Here is a tiny trained network, its code and every weight. The questions are about switching its units off for an input and a class, where a switched-off unit gives its printed mean instead of its output.

import numpy as np


def w(rows, s, z=0):
    codes = np.array(rows[::2]) - 128.0
    scale = np.full(codes.shape[1], s)
    scale[-1] = z or s
    return codes * scale


def f(y):
    return y / 2 * (1 + np.tanh(0.7978845608 * (y + 0.044715 * y**3)))


def log_softmax(a):
    a = a - a.max(-1, keepdims=True)
    return a - np.log(np.exp(a).sum(-1, keepdims=True))


def net(x, mask):
    res = np.array(x, float).reshape(1, 4) / 4 @ E
    y = f(res @ A[0][:, :-1].T + A[0][:, -1])
    res = res + np.where(mask, y, B[0][:, -1]) @ B[0][:, :-1]
    return log_softmax(res[-1] @ U[:, :-1].T + U[:, -1])


A, B = {}, {}
E = w([
[243,86,216,45,152,191],'x0',
[142,181,14,133,254,122],'x1',
[17,98,160,26,188,151],'x2',
[121,16,179,172,206,7],'x3',
],0.0091)
A[0] = w([
[195,98,133,94,155,166,36],'neuron 1',
[238,87,108,191,57,98,66],'neuron 2',
[148,47,157,181,197,76,96],'neuron 3',
[170,104,127,92,140,138,3],'neuron 4',
[113,170,115,127,95,167,73],'neuron 5',
[70,102,124,96,175,183,56],'neuron 6',
[153,198,140,112,114,208,65],'neuron 7',
[62,162,143,146,59,71,186],'neuron 8',
[179,158,65,119,249,147,8],'neuron 9',
[176,149,179,101,168,164,42],'neuron 10',
[225,174,120,199,124,125,117],'neuron 11',
[141,182,99,106,120,182,15],'neuron 12',
[78,132,185,81,166,154,113],'neuron 13',
[183,56,171,67,58,150,29],'neuron 14',
],0.013,0.0024)
B[0] = w([
[83,193,85,172,191,89,189],'neuron 1',
[75,91,110,87,105,207,239],'neuron 2',
[212,198,107,36,22,62,253],'neuron 3',
[94,187,105,133,152,127,156],'neuron 4',
[196,184,125,104,131,81,182],'neuron 5',
[102,85,52,86,107,165,196],'neuron 6',
[196,165,143,76,73,136,223],'neuron 7',
[119,162,146,227,157,99,216],'neuron 8',
[130,122,255,240,119,193,235],'neuron 9',
[105,190,58,197,239,83,189],'neuron 10',
[16,58,87,56,99,165,227],'neuron 11',
[180,118,109,96,105,79,197],'neuron 12',
[78,54,146,48,107,203,205],'neuron 13',
[96,168,162,221,121,96,227],'neuron 14',
],0.0091,0.012)
U = w([
[69,101,102,73,139,190,86],'0',
[222,176,136,81,110,106,57],'1',
[84,196,80,194,185,102,139],'2',
[141,141,250,188,121,184,253],'3',
],0.016,0.0026)

Each question gives the input, the list of numbers given to net, and the class t.
The units are the neurons (one row each of A and B). Each row of codes is followed by its name. A weight is (code - 128) times the scale printed after its matrix; where a second scale follows, it is the last column's (A, B and U).
mask holds one flag per neuron, in row order. A switched-off neuron (its flag False) gives its mean, the last column of its row in B, instead of its output. The means were averaged over made-up inputs and are rounded, as every weight is.
A unit's drop is (log p(t) with every unit on - log p(t) with that unit switched off) / (log p(t) with every unit on - log p(t) with every unit switched off).
The circuit of an input: a set's keep is (log p(t) with only the set's units on - log p(t) with every unit switched off) / (log p(t) with every unit on - log p(t) with every unit switched off). Starting from the 12 units with the biggest drops (on a tie, the unit counted first), units are removed one at a time, each time the one whose removal leaves the highest keep (on an exact tie, the one counted first), for as long as the keep stays at least 0.8.
units of the circuit, in order: the units of the circuit, biggest drop first
most important unit: the unit with the biggest drop
top k neurons: the k neurons with the biggest drops, biggest first
drop of u: that unit's drop, to one decimal
input [-7,8,3,-6], class 3: units of the circuit, in order : [neuron 9]
input [4,0,1,-3], class 2: top 4 neurons : [neuron 3; neuron 10; neuron 1; neuron 14]
input [-2,4,-3,2], class 3: units of the circuit, in order : [neuron 9; neuron 10]
input [8,5,5,-6], class 2: top 3 neurons : [neuron 10; neuron 1; neuron 3]
input [8,-7,-3,5], class 2: units of the circuit, in order : [neuron 10; neuron 1]
input [4,6,4,-2], class 3: top 2 neurons : [neuron 9; neuron 11]
input [-1,-6,-5,-7], class 1: top 2 neurons : [neuron 9; neuron 5]
input [-2,-4,0,4], class 1: top 2 neurons : [neuron 9; neuron 3]
input [8,4,-3,2], class 2: top 2 neurons : [neuron 10; neuron 1]
input [-7,-6,3,-1], class 2: top 3 neurons : [neuron 9; neuron 8; neuron 7]
input [6,2,-5,1], class 2: top 3 neurons : [neuron 1; neuron 10; neuron 13]
input [7,-1,5,6], class 2: top 3 neurons : [neuron 10; neuron 1; neuron 14]
input [-2,-5,-6,0], class 0: top 2 neurons : [neuron 2; neuron 9]
input [-7,-4,-7,-7], class 0: top 3 neurons : [neuron 11; neuron 2; neuron 3]
input [5,-2,3,-7], class 1: most important unit : neuron 7
input [4,5,3,-6], class 1: top 3 neurons : [neuron 7; neuron 12; neuron 14]
input [7,8,0,6], class 3: top 2 neurons : [neuron 9; neuron 8]
input [6,7,0,-5], class 3: top 4 neurons : [neuron 9; neuron 7; neuron 3; neuron 8]
input [-3,5,3,-3], class 3: top 3 neurons : [neuron 9; neuron 3; neuron 11]
input [4,0,6,8], class 1: most important unit : neuron 3
input [-6,0,3,-6], class 1: drop of neuron 5 : 0.3
input [2,0,-6,5], class 0: drop of neuron 11 : 0.5
input [-6,3,-6,8], class 1: drop of neuron 3 : 1.3
input [-3,5,0,0], class 3: drop of neuron 9 : 0.4
